Each row is followed by its class.
[-298  314  -84  132  277  -85  261  253  -72  275    9  144  177  463
 -297 -199 -140  -64 -219  -20   24 -325   47  -67 -155 -172  163   96
  207   26  478  203  109 -180   65]  (180)
[-206 -141   23   38  208  254   43   65  577   96   59  104   97  348
  529 -313  147  -80   19  139  132    2 -257  -30 -209   27  157  152
  -69  546  202   71  211 -359   73]  (8)
[-128 -288    8 -147  -33 -135 -196  -74   84 -304   -7 -176  170   40
  144 -118  130  102    2   18  305  285 -210  -37  -14  -35 -143   41
 -230  352 -143 -170 -204  -85  -41]  (11)
[ 495 -328 -594 -166  -64 -242  -32 -463  176 -374  -22  272  134  336
  135  797   60 -248   12 -187  380  461 -125  -77  462  -28  496  168
   25 -463 -325  173  147  -13 -782]  (180)
[ 220  -20 -287  266 -130 -266  -26 -238  212  -47   30 -210  200  438
  125   -1  146   19  -72  -54   79   26  163 -160  163 -245   25  273
 -223 -392 -154   86  167 -229 -254]  (28)
[ 526 -226 -481  197   89  -41    0 -194   33    2 -281  -42   15  344
  168  470 -210 -202   98 -178   41 -310  -96  -30   49   86   90   56
  159 -507   93  289  122 -167 -334]  (146)
[ -25  -95 -317  171  129 -219  127  -73  189  121  230 -201   32  370
 -277  256  -19  -78 -119  -53  326 -164  119 -251  410 -477  324 -130
   49  174  124  255  722 -112 -273]  (23)
[ 261  159   26 -245 -206 -470   20 -139 -316 -456  -83 -158  152   87
 -140   39   97 -150   90 -228 -120  289 -333 -159  184  -58 -169  166
 -254 -191 -524 -297  149   89 -555]  (146)
[ 241  380  -44  -74 -253  106 -246    2 -567 -405   -7  318  169    5
  368 -204   58 -184  255   11  -79 -131 -118   80 -145  482 -649 -264
 -442  -33 -307 -131 -100  448 -314]  (85)
[-157  -63 -410  100  208  -52   22  200  498  340 -177  367  303  308
   76  334  166 -257 -262   69  502  -42  -60  -71  148 -124  394    9
  -36 -102  221  206  130   22 -106]  (78)
[-421  230  492 -325   93  310    8  441  -28 -117 -217  176  -95 -404
   24 -580   14  270  -25  374 -407   78  -88  114 -424  326 -382   10
 -358  255  179 -431 -661  -25  568]  (78)
[-178  256 -135  160   -6  111  113  176   39  257  -77 -100   77 -138
   -7  -88  -38  124 -284  270  120 -263  168   46  216  -61  131   98
 -172 -341  -17   46   87 -131   22]  (146)
[ 622 -123 -420  169  -75 -351   -5  154  144 -124 -357  198  -38  556
  328  542 -357 -344  277 -262   74 -368 -102  146   -5  162  226   69
 -442 -598 -254  401  353 -259 -587]  (180)
[-225  219 -341   31  -68   17  193   24  115   47  -14  -19  108  154
 -259  322   43   41 -177 -100  281  245   37 -192  212 -333  264  -89
   25 -441   76  271  134   72  -85]  (177)
[ 350  117  -19 -181   41  264   86  -72  228  177  -87  243 -100  232
   -5  140  -63   86 -285  130   71 -111  165   -9  112   28   35  164
  -88 -520   72 -172 -271  104   92]  (174)
[-470 -235 -301  286  259 -375   34  155  -25  180 -177 -135  353  400
 -320 -249   19   59 -216  192  203 -186 -182 -151  265 -481    3  273
  261  234  174    7 -192  -81    3]  (78)
[-282 -115   42  260  -31   19  -43 -195  667  115  317 -424  137  297
  132 -460  224  308  105  412  -19 -183  269 -113  283 -457  391  245
  -18  134 -285 -194  428 -225   56]  (180)
[-236   59   46   89  132 -592   82  125 -453 -105   25 -172  -71 -251
 -441  248 -284 -282  176 -361   -5  -41 -190 -153  125 -187   55 -336
  133   13  241  276  527  -25  -11]  (8)
[ 529 -249 -130  -84  -24   17  148 -112  240 -102  451  194   47  321
  -90    1   56  157  214 -124   36  337  428   73 -319   88  196  -17
   -6  -34   77   65 -113 -314 -207]  (146)
[ 550 -362 -375 -270  210 -461 -101  -10  282   68 -187  111  170  403
  -63  334  150 -198   26  -89  185  -39   59 -185  467  -12   77  298
 -443 -116 -338 -100  271  -40 -185]  (177)
[ -28  -86  -28   85 -153 -209  107  -44  276  -43   57 -242  275  407
    9  -65  176  -44  219 -120  118   27 -187 -182  -37 -301 -133  -90
 -277  150  -29 -182  163  -75  -19]  (174)
[ 229 -297  -77 -306   33 -191  127  113 -160  -88 -328  194 -109   75
 -175  407 -207 -306  139 -219  174   16 -273  -28  -44  182  246 -152
 -325  165  -78  -68  -30  109 -120]  (174)
[ 287 -421 -225 -120  211 -246  240   17  842  150 -202 -253  115  803
 -275  185  108   92  198 -160  493   60 -179 -247  306 -369  257  149
  -90  371  307   28  585 -459   58]  (85)
[-339  193   33  258  -39 -137   47   56 -325   50 -119 -206 -133 -114
  -49   57   36   34 -248  -19 -148  -64  -87 -196  148 -253  -68  -60
  184 -161  -96  -23   53  242  -86]  (85)
[ -53 -189  131 -389  241 -200  -69  131   81   31  176  227  427  226
 -179   47   99 -126  137   13  -53  131 -183  -80   86 -184 -178  152
  103  164  126 -321 -269   34  124]  (177)
[ 109 -479  -66  562  -37 -406   53  143  -61   74  325 -215 -225   54
 -308 -147 -210   95  477 -106 -219  218  290   92  -52 -327  173  -29
   30  353   10  190   38 -436 -241]  (177)
[ -29 -191   96   39   -7  -95   63  108   35  -21  171  -38  -28  179
  -96 -465   64  178 -247  142  147  126   84  -36  -88  -88 -122  140
 -263  402   47   -7   57 -335   37]  (11)
[ 404  105 -570   40  292  237 -156  -10  407  556 -122  193  211  479
  -54  383  -94  -14 -452  209  285 -231  373  228  879 -231  324  333
  208 -840 -284 -169  -47  281 -185]  (28)
[   1  192  -40 -301  -64  -39  272  308 -294  -42   42  582  285  -58
 -223  246  -48 -387  221 -277  113  314 -239    4 -196  283  162  -67
 -175  135  248  312 -213  -19  -94]  (180)
[ 273 -205   47 -257   54  -33  -13  128  221   30   17  373  348  114
  -60 -310  107   34  276  291  362 -222   41   66 -196  311 -207   56
 -542  407   78 -241 -273 -112  169]  (180)
[-897  779  387 -148   38  112  288  456 -163   25 -244   21  107 -455
 -302 -472 -136  132 -219  240 -185 -128 -158  -94 -341  106  269  127
 -203 -165  166  122  -45   -6  485]  (85)
[-222   17 -360 -344  115  -16  -59   -3   23  108 -251  401  384  274
  203  261  362   -4 -388  352  416 -187  -81 -182  238   77 -107  316
   12 -227 -173   76  -80  166  -31]  (78)
[-187  515  295 -275 -328  216  -47 -336 -504 -334  131  118  140 -154
  357 -455  168 -147 -210  268 -292 -203 -111  -99 -201  291 -326  113
 -314 -492 -391 -229 -151  392   56]  (174)
[-233  226 -167  102  369  119   48  161  390  263  120   81   84  283
 -108  -38  -40  -17  -38  146 -279  130  135   72  225 -274  423  217
  243  -95   24 -202  -26 -110 -166]  (28)
[-374  507  109 -290   -9  104  -80  295    6  -11 -169  125  229 -147
  -15 -239  -30   12  120  231 -214  -70  -47  101   65  161   17  140
 -343    9 -359 -226 -214   78   53]  (28)
[ 114 -302  -68 -242  216   30  -14  -46  327  110  230  183 -223  -78
 -281 -198 -169  110 -196  136  143 -140  286   32   18   57  187   64
  -60  278  228  177   64 -297  165]  (11)
[-209  234  302   79   85   33  115  175 -262   75  322 -144  -53    4
 -190 -575  -69  -20 -134   16 -161 -176 -137  -66  -50 -183 -158   60
  170  147  246  -97   88   59  158]  (174)
[  61  -63 -348  -10  -76 -121   39   61  -30   81 -334 -172  142  190
  -78  184  -23  -69  -27 -218  113  -25 -176  -46   -8   12  138  194
 -201 -245  -20  132  198 -225 -228]  (85)
[-231  324  230  448 -162 -179   19 -214 -479  222  -62 -474 -194 -443
 -302   53 -253  -13 -326 -264 -446 -164  -20 -130  126 -462  -72  159
  474 -307   12  112  -49  150   49]  (177)
[  93 -431   86   47  230 -210  -15  138  415  256 -315   56  -48   79
  245  135   65 -234  179   93  -28 -204 -526 -263  137 -155  -34  429
 -132  234   -7 -198  -33   -8   75]  (174)
[-424  369   46 -183   20  271   82  416  124  -49  145  320  148  140
  -96 -228  103  143  -32  213  -33  200   21   76 -128 -124  -20  -41
 -179  132  143 -110 -187   92  -64]  (177)
[  71  -76 -261 -256  352   50  -38 -252  535  275  153  171  111  126
 -193   65  143   60    8  -84   77   87  262  -45   48  -20  505  138
  401  198  -75 -253  -21  120  -18]  (28)
[-157  196  113 -164   45  295  -36  -21  433  131   31  -31 -120  -80
 -188 -147  172  246 -132  313 -134  229  165   91  212 -196  233  200
   23 -148 -288 -333 -212  119  -58]  (8)
[-161 -268 -120  226  148   96   81  -38  750  269  -49 -426 -196  253
 -232   92  216  451   84   56  -11  342  251 -128   25 -429  448   31
  257   74   95 -268   79 -237   91]  (174)
[-657  329  415 -247  237 -125   72  272  308 -113  -58  120   86  107
  -25 -138  140   78  103  125 -279  318 -189 -267 -264 -135  141  159
    3  212   96 -173 -103 -110  247]  (180)
[-118  -91  128   49   88   75    7  -69   38  440  149 -175  -51 -123
 -415 -224 -102  147 -273   24 -132 -291  251 -127  156 -326   53   17
  250  265  148 -101  161   21  330]  (8)
[ 264 -507 -330 -266  133 -505  -26 -105  141   11  -91  -46  259  619
 -156  195  173 -120 -258   42  132 -116  -40 -143  549 -289  181  321
  -85 -311 -424 -255  271    5 -332]  (23)
[ -49 -169 -276  101 -264  -57 -101  -70  434 -203 -385 -155  308  219
  187   52  112 -102  131  -20  230  218 -257  102  140   59  568  -62
 -342  158 -474 -126  231 -166 -463]  (11)
[ 249 -434  -20  229 -239 -140  -89 -344  265 -291  530 -157  314  338
  103 -362   71  158   43   79  -36  291  270   19  -82 -246  192  110
  -64  154 -190  -62  239 -411 -313]  (146)
[ -76  -15 -150 -167  153 -145  267  -19  410   94   -6  -83  -22  397
 -290  155  -62   44  -80  -86   71   54   77 -206  170 -254  564   61
   53  -57  -44  184  532 -323  -23]  (8)
[-437  690  161  221   31    9  132  -58 -427 -125  110  -96 -208  105
  233  228 -174 -263 -189 -122 -314 -171 -173  -61   17 -295 -205 -183
  406 -497   42  264  446  312  -72]  (28)
[-310  324   68  278  370  197  244 -221  198   56   82 -194 -505  -74
  150  102   37  202  -52  144 -397  -62   97 -223  -69 -231  324  136
  569 -110  105    7   64  123  -11]  (23)
[-348  314  170 -249   62  156  102  137  -82 -115  -19  107  112  130
 -155  -28  180   49  -61   18  -21  457 -215  -56   17 -144   61   25
  237  186  -46 -275 -191  312  -24]  (78)
[-143  603  156 -118    2  -16  118 -165 -321  -20  323    6  184   28
  -99 -102  -17  -53 -157   84 -229 -209  114 -107   29  -82 -241   35
   75 -486 -118  -76   91  200  136]  (174)
[  79  -28 -223  305  -84 -119    2   32  190   65 -122  326  313  243
  400  255  -68 -279 -142  -11  191 -237 -186  -62   17  -31  207  269
 -152 -147  106  398  133 -122 -246]  (174)
[-211  123  188  120  106   33  -13   27 -234  207  276  149 -183 -133
  127 -236   88 -138  -92   -4   -4 -104   41 -108 -220   81 -266 -180
  184  369  256  151   82   65  134]  (23)
[ -55  -21 -222 -377   68 -330  -87 -225 -233 -139 -261  126  395  215
   55  466  100 -327 -109    4  131 -261 -326 -236  290  -40  -33  114
    0 -203 -325 -160   80  309 -224]  (78)
[ 416 -170 -303  -53 -263 -232  115  -30  -63   29  330   74  597  466
 -359   82  141  -43  -94 -310  466  115  104  -21   64 -191  183  -24
  -66  -84  -97  -38  125   45 -357]  (174)
[-104  404  103  204   29  253  -35 -157 -346  -10  211  -16  283   35
  175   21  -15  -79 -277  274 -279 -142 -211  -69  113 -317 -446  209
  242 -713    5 -291 -367  359 -139]  (85)
[ 507 -346 -235  115  -36  -24 -156 -244  421   19  -19  -19 -174  246
  250  217   59  169 -117   38   -8  -50  163   -2  223 -154  262  318
   95 -461 -483 -152  -43  148 -423]  (85)
[ 546 -215 -358 -132 -118 -202  -26 -126  107 -247  -80  165   50  491
  154  415   31    4  200   -8   56  167  187   87  261  117  201   63
 -288 -479 -490  -62  271  -87 -529]  (23)
[-429  622  194   46  130   51  162   40  -22 -141  174  110  136  -83
  266  159   38 -190  104   48   -8   57 -313 -102  -82 -119   76 -134
  130 -175   21  -33  166  214 -140]  (8)
[ 509  125   -1 -411  -18  -88  100  -65  -11 -192 -275  275   69  458
   37  293  -96    4  -59 -101  135  -34   12  191   84  215  234  133
 -174 -183 -417 -382  -57  154 -364]  (180)
[ -11  322    8 -188  131   36   35 -190 -534   73  550  174  140  234
 -348 -172   72 -167 -281  -33 -301  -63   83 -190  170 -307  -22  289
  574 -228  -57 -151  -44  422 -320]  (28)
[-588  481  208 -158   31  272  216   53 -235  179  115   15  476  367
 -334 -371  208  -33 -136   87  145  -58  -27 -161 -292 -114   -8 -197
  138  383  380 -193 -114  126  302]  (180)
[-347   -9  319  -79  160   16  198  276  357 -147  -98  -81 -553  217
  211   61  139   37  370 -126 -220  473 -229 -170 -622    7  246 -185
  -21  455  193    3  332 -397  -72]  (177)
[ 293  -87 -404  142  162  -62  256  -45  358  -73   95   -1  576  899
  -24 -115   97  -19   66   76  379  -62  -10 -263   -6 -165  315  267
 -225  264  198  146  282 -449 -319]  (146)
[ 372 -117    5 -267    6 -137  -16 -191  154 -370 -486 -151 -142   53
  346  413  -97 -118   11   86  -39    1 -359  156  292   97   30  245
 -429  -80 -549 -395   46  -60 -450]  (146)
[-173  224   88 -130  298  383  -84  110  140  231  281  265  195 -260
  169  138   79 -216 -102  166   39   -6 -187  -30  183  -39 -104   84
  225  -60  248  -26 -238  275  214]  (11)
[  56  107  206 -412 -421 -168   31  180 -530 -375 -116  149  137  308
  -94 -203  252 -110   18 -170 -198  348 -248  -25 -354  149 -349   11
 -465  -86 -295 -259 -343   12 -447]  (8)
[ 413 -184 -376  280 -122 -173  -26 -163 -206  -43  -25   61  184  362
  382  220   78 -471  -73  -80  304  -54 -206  -71  214   13  -43  104
 -323 -452  -46  220  254  -87 -466]  (177)
[-687  821  238 -142  144  361  132 -159 -143  112  110 -265  175 -203
  -35 -222  220  -58  -92  256 -199   16 -236 -270  222 -226   11   52
  165 -189 -173 -400  141  407  198]  (8)
[  57  219  102 -270  -31   63   47  -49 -244 -113  495  397  491  254
  -56 -573   29   12  -56  116 -150 -168    8  -78 -192   25 -266  207
    9   30   -1 -250 -327  172  -73]  (23)
[-183 -171  115  130 -104 -216  -20   79 -572   82  176  -93 -117 -199
 -531 -372   45   46  -12 -112  -49  320  124  -10   72  -93 -122  -13
  230  433  167  139 -134   -8   40]  (23)
[-563  593   19    5  -46 -111  170  102 -415   65   79 -290  273  -22
 -370 -126 -151  -20 -168 -144   36 -134  -40 -100  179 -278   15 -171
    0   31  136  -14  312    9   93]  (180)
[ 654 -653 -427  268  219 -210 -152  113  575  174  -82   21  141  443
  191  201 -310   -3  237  -69  131 -301   23  202   94  -76  101  150
 -181   64 -166  -33   93 -327 -282]  (23)
